How the nodes are linked:
q12: v>q428, e>q792, u>q778, d>q883, h>q349, x>q19
q632: v>q117, e>q512, u>q15, d>q220, h>q960, x>q817
q450: v>q928, e>q417, u>q19, d>q83, h>q328, x>q792
q46: v>q452, e>q217, u>q971, d>q134, h>q131, x>q482
q452: v>q111, e>q20, u>q390, d>q971, h>q46, x>q803
q343: v>q303, e>q473, u>q888, d>q117, h>q810, x>q796
q984: v>q328, e>q803, u>q233, d>q639, h>q64, x>q390
q42: v>q217, e>q796, u>q886, d>q314, h>q929, x>q888
q331: v>q417, e>q233, u>q111, d>q452, h>q803, x>q621
q111: v>q581, e>q198, u>q848, d>q390, h>q452, x>q331
q916: v>q796, e>q195, u>q810, d>q817, h>q676, x>q715
q880: v>q11, e>q303, u>q482, d>q336, h>q886, x>q217
q569: v>q639, e>q131, u>q217, d>q42, h>q888, x>q303
q303: v>q64, e>q336, u>q569, d>q888, h>q343, x>q134
q272: v>q960, e>q12, u>q714, d>q792, h>q581, x>q306
q217: v>q20, e>q134, u>q880, d>q886, h>q42, x>q569
q336: v>q482, e>q888, u>q131, d>q156, h>q473, x>q886
q220: v>q15, e>q657, u>q224, d>q928, h>q714, x>q960
q971: v>q390, e>q880, u>q64, d>q303, h>q134, x>q46
q657: v>q676, e>q928, u>q962, d>q306, h>q778, x>q428
q886: v>q880, e>q343, u>q336, d>q473, h>q314, x>q42
q417: v>q306, e>q83, u>q581, d>q111, h>q331, x>q883
q306: v>q962, e>q19, u>q272, d>q581, h>q417, x>q778
q962: v>q817, e>q354, u>q960, d>q272, h>q306, x>q657
q796: v>q134, e>q314, u>q343, d>q810, h>q916, x>q156
q156: v>q131, e>q929, u>q796, d>q916, h>q715, x>q473
q792: v>q714, e>q883, u>q450, d>q328, h>q848, x>q581
q803: v>q331, e>q639, u>q452, d>q46, h>q482, x>q11
q817: v>q810, e>q649, u>q632, d>q960, h>q962, x>q676
q819: v>q473, e>q632, u>q715, d>q512, h>q649, x>q195
q848: v>q792, e>q621, u>q328, d>q984, h>q390, x>q111
q639: v>q233, e>q46, u>q20, d>q217, h>q569, x>q64
q778: v>q657, e>q450, u>q306, d>q417, h>q883, x>q12
q715: v>q156, e>q15, u>q916, d>q676, h>q512, x>q819
q649: v>q819, e>q960, u>q512, d>q428, h>q354, x>q224
q960: v>q632, e>q428, u>q220, d>q714, h>q272, x>q962
q473: v>q336, e>q117, u>q156, d>q715, h>q819, x>q314
q428: v>q512, e>q714, u>q657, d>q778, h>q12, x>q354
q224: v>q195, e>q962, u>q649, d>q354, h>q928, x>q220
q233: v>q83, e>q452, u>q198, d>q20, h>q639, x>q984
q676: v>q916, e>q224, u>q817, d>q962, h>q657, x>q512
q15: v>q929, e>q676, u>q195, d>q224, h>q220, x>q632
q198: v>q349, e>q390, u>q621, d>q11, h>q20, x>q233
q19: v>q354, e>q581, u>q12, d>q349, h>q83, x>q450
q11: v>q621, e>q64, u>q803, d>q482, h>q880, x>q20
q134: v>q971, e>q886, u>q303, d>q343, h>q796, x>q131
q714: v>q220, e>q778, u>q928, d>q450, h>q792, x>q272
q581: v>q272, e>q349, u>q792, d>q848, h>q111, x>q417
q883: v>q778, e>q328, u>q417, d>q331, h>q621, x>q349
q512: v>q715, e>q220, u>q676, d>q657, h>q428, x>q649
q117: v>q888, e>q715, u>q929, d>q15, h>q632, x>q810
q928: v>q224, e>q306, u>q354, d>q19, h>q450, x>q714
q621: v>q883, e>q984, u>q331, d>q803, h>q11, x>q198
q20: v>q198, e>q971, u>q11, d>q880, h>q217, x>q639
q131: v>q46, e>q42, u>q134, d>q796, h>q156, x>q336
q328: v>q450, e>q331, u>q83, d>q233, h>q984, x>q848
q83: v>q19, e>q111, u>q349, d>q198, h>q233, x>q328
q64: v>q984, e>q482, u>q639, d>q569, h>q303, x>q971
q810: v>q343, e>q819, u>q117, d>q632, h>q817, x>q916
q354: v>q649, e>q272, u>q428, d>q12, h>q19, x>q928
q195: v>q314, e>q817, u>q819, d>q649, h>q224, x>q15
q390: v>q848, e>q11, u>q984, d>q64, h>q971, x>q452
q929: v>q42, e>q916, u>q314, d>q195, h>q15, x>q117
q888: v>q569, e>q156, u>q42, d>q929, h>q117, x>q343
q482: v>q803, e>q569, u>q46, d>q131, h>q336, x>q880
q349: v>q12, e>q848, u>q883, d>q621, h>q198, x>q83
q314: v>q886, e>q810, u>q473, d>q819, h>q195, x>q929

In the rows, zero is written as 47.

The rows follow the links: the fewer symbols apart two nodes are, the more alike their rows tend to be.

Each row is also shifted at random along 4 hidden directions that mean nothing.

Some nodes, each with a row of numbers:
q198:  38   53   56   36   47   51   52   48   50   51   46   40   44   43   45   50   59   43   42   39   29   38   54   46   47   56   48   60   43   56   46   46   42   55   49   41   59
q621:  47   51   54   46   45   49   43   42   51   55   43   35   44   53   47   44   60   46   45   41   31   36   50   50   37   58   41   44   58   52   46   54   39   45   33   43   53
q117:  39   36   47   49   43   43   47   55   53   39   51   48   54   44   47   52   39   44   49   48   55   45   52   46   57   35   52   48   46   37   48   48   58   41   51   53   37
q714:  38   50   41   51   49   49   55   37   34   57   40   49   40   49   51   47   42   52   44   54   55   47   39   36   36   45   41   45   46   51   42   40   45   50   48   39   34
q819:  56   37   39   61   40   40   37   45   57   42   53   44   52   54   46   46   38   49   58   57   59   49   42   48   45   37   42   30   58   32   47   55   54   31   34   53   32
q450:  46   56   34   50   48   51   38   31   41   43   45   39   40   46   43   65   41   41   37   57   52   45   33   49   58   41   30   52   47   53   56   53   48   40   49   22   52
q916:  55   36   45   51   41   42   52   54   53   43   51   51   53   47   48   46   38   51   55   51   57   48   50   41   46   37   54   43   46   36   41   44   54   43   49   57   31
q649:  62   43   29   54   44   37   42   36   51   43   58   51   36   45   40   57   38   40   51   60   64   51   31   46   55   35   41   45   34   36   57   51   52   42   42   47   48
q676:  36   42   32   49   38   37   52   40   56   35   53   54   42   46   34   57   36   49   46   54   59   44   40   40   56   36   46   63   36   33   63   54   46   44   29   49   42
q156:  71   27   53   53   41   38   51   57   51   46   43   55   55   54   48   35   46   48   45   36   54   37   59   44   41   43   58   43   54   29   54   52   50   43   25   71   27
q888:  47   40   52   39   47   46   44   61   43   43   48   52   50   39   52   44   47   40   45   38   50   50   55   54   56   43   61   42   38   45   41   40   56   49   67   60   52
q810:  26   35   53   52   39   44   56   56   52   46   41   50   59   54   50   36   39   61   54   45   51   43   58   38   34   42   55   41   60   36   37   45   48   41   37   61   21
q12:  43   51   37   50   46   48   51   33   41   43   41   46   41   48   39   60   41   47   33   53   52   39   38   40   53   42   35   64   45   47   62   52   43   46   34   30   42
q11:  43   48   57   46   56   50   34   50   53   40   56   38   53   43   45   50   58   35   48   44   30   49   49   57   58   51   43   49   50   53   55   53   49   47   49   38   63
q792:  55   53   39   54   44   50   44   32   42   51   37   40   42   56   45   50   44   53   40   52   49   41   39   44   39   48   31   43   60   49   50   53   40   39   31   33   38
q134:  56   42   54   41   48   45   46   60   46   41   45   56   53   46   47   33   49   50   46   32   44   52   57   53   46   51   60   44   45   43   45   43   43   50   46   64   50
q42:  32   40   51   44   47   45   37   56   46   39   46   48   53   45   48   44   48   40   41   36   48   47   54   60   58   45   54   41   48   42   51   50   52   42   51   57   52
q428:  37   51   32   49   51   45   44   34   39   49   51   47   35   40   47   62   41   35   44   60   60   51   30   45   57   38   37   47   33   50   51   45   54   47   60   33   51
q962:  15   49   36   51   46   46   48   36   41   50   46   49   38   47   46   53   41   46   45   56   57   47   36   41   45   42   40   47   41   47   49   46   47   47   46   40   43
q131:  48   42   52   42   48   45   42   59   47   39   46   53   52   45   46   38   48   45   43   34   45   51   55   57   53   49   57   44   45   43   48   46   47   48   49   61   53
q83:  59   56   42   47   42   50   39   34   47   52   42   35   39   51   45   53   51   46   42   49   41   39   41   52   45   52   33   44   55   53   48   54   42   40   40   33   55
q632:   3   46   37   56   40   45   36   41   55   40   49   41   50   53   45   48   38   54   56   57   55   51   40   50   45   40   37   33   60   40   44   54   49   31   39   44   39
q984:  34   51   60   41   49   51   48   50   50   52   47   39   49   47   49   44   60   44   47   40   27   41   55   48   42   57   47   51   51   56   43   47   42   52   47   43   56
q233:  54   48   58   42   47   47   51   48   52   52   46   41   46   48   45   45   60   44   45   39   30   36   54   46   43   56   48   56   48   51   50   50   41   52   36   46   54
q111:  80   50   49   41   43   45   52   41   50   53   45   42   38   47   42   50   56   44   42   42   37   34   49   44   44   54   45   58   43   49   51   51   41   52   37   45   56

Complete each set of four: the symbols that take the first to the second take the third to the fourth, perhaps in another order.
Answer with the node's name.
 69   42   61   50   52   45   46   51   54   51   50   44   53   52   47   36   60   45   50   39   31   43   54   47   38   56   48   47   56   46   51   52   40   50   29   52   47
:  57   44   60   50   54   48   40   53   53   45   51   43   57   51   47   36   56   45   52   40   31   50   53   53   42   55   47   43   58   48   50   51   42   47   36   50   50
::  28   47   53   45   51   48   33   53   52   31   50   46   57   47   42   42   50   44   43   37   38   54   52   62   59   50   48   47   53   46   57   53   44   42   42   48   59
: q134

 48   35   43   51   40   39   50   51   57   34   53   51   53   47   41   53   37   46   48   50   56   43   50   43   57   34   50   56   45   32   57   52   54   40   36   54   35
:  10   47   41   48   43   46   61   39   40   54   39   53   40   50   46   43   41   58   45   50   54   43   43   33   32   46   46   51   45   45   43   42   40   51   37   48   32
::  62   54   42   44   40   49   53   36   45   50   36   43   40   51   42   50   46   55   38   47   44   36   45   40   40   51   39   57   50   50   50   50   37   46   33   37   45
: q803

 46   53   41   49   50   51   54   38   34   56   40   48   40   46   51   50   42   51   44   55   54   48   38   37   39   45   41   46   44   54   39   39   46   50   56   35   38
:  60   54   48   43   44   49   43   40   49   54   44   36   40   50   46   49   56   45   44   44   35   37   47   50   43   55   40   46   51   53   46   52   41   45   40   39   57
::  41   61   41   44   45   57   43   36   38   55   38   35   41   47   52   51   45   52   45   53   44   47   39   48   40   50   35   37   54   60   32   42   43   43   61   28   51
: q452

 34   36   42   55   40   40   42   48   59   33   52   46   55   49   40   55   38   45   48   51   56   42   48   47   60   34   45   51   52   32   60   57   54   35   32   49   37
:  54   38   43   50   40   42   53   52   53   45   50   52   50   47   48   44   36   55   59   54   57   51   48   39   41   38   53   41   45   37   37   42   52   43   48   57   32
::  46   37   49   44   47   44   44   58   47   42   52   49   52   38   52   52   43   37   48   45   54   48   52   51   61   37   57   43   39   42   43   42   62   44   68   55   46
: q929

 23   49   35   55   50   46   43   32   40   50   46   45   39   48   45   57   41   41   41   57   57   45   33   44   51   41   33   47   45   48   57   51   48   44   43   33   43
:  21   59   43   43   41   54   51   36   42   48   33   39   43   51   43   52   44   57   36   47   41   38   45   43   42   51   37   56   55   55   45   48   37   45   41   29   46
::  33   43   55   40   46   46   49   59   50   34   42   55   56   48   42   34   49   53   40   30   40   48   60   52   49   52   58   56   48   42   54   47   40   51   35   61   49
: q314

  4   54   62   38   54   56   44   59   47   40   47   44   60   44   50   39   53   51   50   38   28   57   57   54   47   56   52   48   53   59   37   40   42   52   61   43   57
:  54   45   60   43   53   47   50   56   52   39   51   49   56   45   43   39   54   46   47   37   32   50   56   49   49   53   54   58   47   48   53   47   41   54   40   51   53
::  28   47   34   51   43   42   47   38   46   47   50   51   38   46   43   52   38   48   50   57   59   50   36   43   47   40   43   45   39   42   48   46   48   45   46   45   44
: q649

 46   48   52   46   55   48   31   53   52   32   55   45   55   43   44   46   51   38   48   42   38   58   49   62   62   49   47   46   48   49   55   51   48   45   52   45   64
:  53   42   52   50   49   47   30   55   47   43   46   47   55   51   51   31   51   47   50   37   44   55   51   62   43   53   50   25   60   43   44   50   46   39   43   60   50
::  66   48   35   52   51   45   48   33   39   49   48   48   37   44   44   60   41   39   39   58   59   45   33   41   53   39   37   53   38   47   59   49   50   48   45   34   43
: q450

 61   42   35   57   45   38   51   35   44   54   47   54   36   52   44   45   42   48   46   55   61   43   35   37   37   42   41   44   43   38   55   50   45   47   27   52   34
:  32   52   43   46   47   51   62   39   35   54   35   51   42   47   48   48   40   56   39   51   52   43   42   32   38   46   43   57   44   52   43   39   41   53   47   37   34
::  39   45   65   41   48   49   61   55   52   50   43   47   53   50   45   35   59   53   45   34   26   38   62   39   35   59   55   62   51   50   48   46   36   58   31   53   45
: q46

 49   46   30   58   50   41   37   30   44   47   53   47   35   46   42   61   41   33   42   61   62   47   28   47   57   37   33   45   39   42   63   55   52   41   40   37   49
:  68   56   42   47   42   51   47   36   42   56   38   40   40   53   47   47   47   54   44   49   45   41   42   44   35   52   37   42   55   52   41   48   39   43   41   37   45
::  52   53   37   54   47   50   42   32   40   49   41   41   42   51   45   55   42   47   40   56   53   44   35   45   47   44   31   45   53   51   52   52   45   41   41   29   42
: q233

 67   52   58   40   48   50   50   50   46   63   46   40   43   46   55   39   60   46   53   42   31   44   51   45   32   59   50   39   48   57   30   40   43   54   57   48   54
:  36   56   57   33   43   54   60   49   44   60   38   41   42   46   50   41   57   54   45   38   29   38   56   41   33   60   52   54   45   59   31   38   37   57   54   44   54
::  72   59   48   39   45   55   48   43   39   66   41   38   38   45   57   43   53   51   53   49   39   47   44   46   30   56   45   31   47   62   20   35   44   50   70   40   55
: q349

 74   53   38   43   43   48   55   36   42   47   41   47   38   46   41   57   42   49   36   50   50   39   41   39   49   45   40   63   40   49   53   47   42   49   41   35   47
:  23   60   48   38   39   57   60   41   39   57   29   42   44   52   49   41   47   66   42   44   38   39   50   37   28   57   43   51   56   58   30   39   33   50   47   36   40
::  37   35   49   44   45   42   43   56   51   35   49   50   53   43   43   52   45   37   38   38   51   40   56   53   66   39   55   55   42   37   61   53   56   43   45   56   47
: q473

 26   45   36   56   40   43   42   41   52   48   48   47   46   54   46   43   39   55   57   57   58   51   39   44   37   42   41   31   55   38   41   50   46   36   37   50   36
:  69   52   37   50   51   50   48   36   34   56   45   46   38   44   52   54   41   44   46   58   57   51   33   41   43   42   38   41   42   54   41   40   50   48   61   34   43
::   9   49   39   55   44   48   45   39   41   59   42   46   42   53   54   38   42   57   56   56   56   52   37   42   27   47   40   24   55   48   31   42   44   42   47   47   35
: q792

 52   44   57   47   53   46   42   54   54   35   52   48   56   47   42   41   53   45   46   38   33   50   54   53   52   52   50   55   52   45   59   52   42   49   34   50   54
:  51   50   59   42   53   51   44   52   49   55   51   39   49   43   52   44   60   40   52   42   29   47   51   51   43   56   47   43   48   57   39   44   47   52   57   43   58
::  59   56   44   41   40   50   54   38   45   51   38   42   38   49   43   51   48   53   39   46   43   37   46   42   42   52   41   57   47   53   46   48   38   48   40   36   50
: q12

 62   54   44   47   40   49   46   36   47   54   37   38   40   55   45   47   51   53   42   45   40   36   45   46   37   54   36   46   57   50   46   53   37   42   31   38   48
:  34   59   42   39   46   55   58   40   35   51   37   45   40   43   48   54   40   54   41   52   47   47   42   37   43   46   43   56   41   59   36   35   43   53   64   29   45
::  34   44   32   57   43   43   28   40   56   37   58   40   48   47   45   58   37   41   58   63   60   55   34   55   59   34   36   31   51   38   49   55   58   29   51   40   47
: q117

 35   38   47   47   39   43   59   55   53   42   47   52   54   48   47   44   36   58   54   49   54   47   53   36   42   38   56   50   47   37   39   42   50   45   46   58   29
:  31   51   32   45   44   44   44   42   46   45   56   48   38   38   47   56   36   43   56   61   61   58   34   46   53   37   46   40   32   46   38   39   55   45   70   42   53
::  40   41   49   41   48   44   38   57   48   34   49   51   51   41   44   48   47   36   39   35   48   48   53   59   66   44   55   50   40   42   57   50   53   45   52   56   58
: q314

